Below is a small trained network, with its code and all its weights. Each question gives an input and a class and asks what happens when units are switched off, that is, made to give their printed mean instead of their output.

import numpy as np


def w(rows, s, z=0):
    codes = np.array(rows[::2]) - 128.0
    scale = np.full(codes.shape[1], s)
    scale[-1] = z or s
    return codes * scale


def f(y):
    return np.maximum(y, 0)


def log_softmax(a):
    a = a - a.max(-1, keepdims=True)
    return a - np.log(np.exp(a).sum(-1, keepdims=True))


def net(x, mask):
    res = np.array(x, float).reshape(1, 4) / 4 @ E
    y = f(res @ A[0][:, :-1].T + A[0][:, -1])
    res = res + np.where(mask, y, B[0][:, -1]) @ B[0][:, :-1]
    return log_softmax(res[-1] @ U[:, :-1].T + U[:, -1])


A, B = {}, {}
E = w([
[2,16,111,167,217,78],'x0',
[220,67,219,166,96,25],'x1',
[165,10,168,38,147,215],'x2',
[108,202,232,84,226,115],'x3',
],0.0083)
A[0] = w([
[175,117,207,208,106,54,41],'n0',
[171,158,154,22,73,211,161],'n1',
[85,214,127,201,80,46,27],'n2',
[125,171,148,75,195,92,173],'n3',
[207,103,205,154,99,79,122],'n4',
[97,127,89,52,153,204,147],'n5',
[172,203,150,88,62,175,114],'n6',
[211,104,144,174,152,39,110],'n7',
[72,208,225,105,178,128,92],'n8',
[126,51,57,189,21,117,117],'n9',
[134,50,63,111,59,187,124],'n10',
[204,192,157,138,108,162,56],'n11',
[119,106,17,155,31,130,32],'n12',
[106,202,200,128,153,127,77],'n13',
[107,141,73,113,163,181,61],'n14',
[99,226,95,170,93,5,84],'n15',
[78,192,55,113,175,210,97],'n16',
[129,172,219,61,232,175,182],'n17',
[158,194,119,108,66,163,47],'n18',
[179,71,216,154,115,58,97],'n19',
[50,195,60,123,130,207,47],'n20',
[86,223,183,102,185,95,101],'n21',
[155,58,199,211,91,53,123],'n22',
[56,77,105,147,208,75,45],'n23',
[124,230,99,233,117,56,3],'n24',
[149,104,75,208,34,183,213],'n25',
[164,195,112,82,88,126,48],'n26',
[206,1,183,44,136,141,85],'n27',
[236,158,135,62,84,157,191],'n28',
[138,114,43,221,82,141,84],'n29',
[209,221,133,147,79,166,114],'n30',
[45,32,122,149,227,99,205],'n31',
[110,108,66,158,55,156,100],'n32',
],0.0075,0.0034)
B[0] = w([
[160,162,100,178,123,153,194],'n0',
[82,103,121,130,147,123,225],'n1',
[98,122,139,45,141,202,216],'n2',
[160,125,148,118,138,98,185],'n3',
[133,161,88,156,150,147,202],'n4',
[141,178,82,143,167,169,196],'n5',
[82,130,140,164,159,98,216],'n6',
[159,189,99,171,146,133,193],'n7',
[170,121,167,128,150,89,202],'n8',
[147,126,181,118,164,99,218],'n9',
[161,121,189,81,161,110,206],'n10',
[93,114,130,159,141,95,193],'n11',
[165,118,184,123,132,104,195],'n12',
[162,100,184,123,152,91,180],'n13',
[139,172,126,172,170,162,163],'n14',
[85,135,111,2,177,215,237],'n15',
[177,189,107,181,175,148,207],'n16',
[168,115,159,81,147,95,223],'n17',
[94,121,145,167,135,115,189],'n18',
[148,160,96,163,168,172,202],'n19',
[185,185,93,196,155,156,201],'n20',
[185,115,176,115,149,93,206],'n21',
[138,179,116,166,160,157,214],'n22',
[74,113,140,178,105,92,203],'n23',
[72,125,146,73,148,186,224],'n24',
[149,124,161,99,175,93,222],'n25',
[82,87,133,189,118,117,182],'n26',
[99,131,88,81,178,221,228],'n27',
[67,119,134,135,154,114,234],'n28',
[191,106,191,122,157,94,191],'n29',
[74,93,119,157,118,89,232],'n30',
[75,130,135,139,153,95,255],'n31',
[158,116,159,117,150,100,181],'n32',
],0.0091,0.0092)
U = w([
[225,232,83,228,149,185,99],'0',
[97,123,133,8,145,233,165],'1',
[254,114,215,96,141,43,94],'2',
[21,106,139,217,130,61,111],'3',
[161,157,90,91,128,90,249],'4',
[120,84,98,117,54,132,110],'5',
[163,99,123,131,73,147,93],'6',
[116,138,105,103,46,139,99],'7',
],0.0097,0.011)

Each question gives the input, the list of numbers given to net, and the class t.
The units are the neurons (one row each of A and B). Each row of codes is followed by its name. A weight is (code - 128) times the scale printed after its matrix; where a second scale follows, it is the last column's (A, B and U).
mask holds one flag per neuron, in row order. A switched-off neuron (its flag False) gives its mean, the last column of its row in B, instead of its output. The means were averaged over made-up inputs and are rounded, as every weight is.
A unit's drop is (log p(t) with every unit on - log p(t) with that unit switched off) / (log p(t) with every unit on - log p(t) with every unit switched off).
The circuit of an input: a set's keep is (log p(t) with only the set's units on - log p(t) with every unit switched off) / (log p(t) with every unit on - log p(t) with every unit switched off). Starting from the 12 units with the biggest drops (on a tie, the unit counted first), units are removed one at a time, each time the one whose removal leaves the highest keep (on an exact tie, the one counted first), for as long as the keep stays at least 0.8.
units of the circuit, in order: the units of the circuit, biggest drop first
unit that matters most: the unit with the biggest drop
k most important neurons: the k neurons with the biggest drops, biggest first
drop when u is switched off: that unit's drop, to one decimal
input [-5,-3,6,8], class 2: unit that matters most	n17
input [-4,-4,-6,-6], class 1: 2 most important neurons	n15, n24
input [7,-2,7,8], class 2: units of the circuit, in order	n17, n15
input [-1,8,7,8], class 0: 2 most important neurons	n19, n27
input [-7,-6,-7,7], class 1: 2 most important neurons	n15, n24
input [7,-1,6,2], class 3: 4 most important neurons	n15, n31, n23, n2
input [-6,1,-4,-6], class 2: 3 most important neurons	n29, n25, n12
input [-8,4,8,-2], class 1: 3 most important neurons	n27, n23, n31
input [-7,-1,4,7], class 2: 3 most important neurons	n17, n8, n21
input [-6,6,-4,5], class 0: 3 most important neurons	n0, n7, n4
input [-8,8,-5,4], class 0: 2 most important neurons	n0, n7
input [-8,7,4,-7], class 3: 2 most important neurons	n28, n30
input [-7,3,-8,-3], class 1: 3 most important neurons	n15, n2, n24
input [-6,5,7,1], class 1: unit that matters most	n27
input [-8,0,7,4], class 3: drop when n15 is switched off	0.2
input [-8,-5,-6,7], class 3: drop when n28 is switched off	0.1
input [-7,5,-1,5], class 3: drop when n30 is switched off	0.1
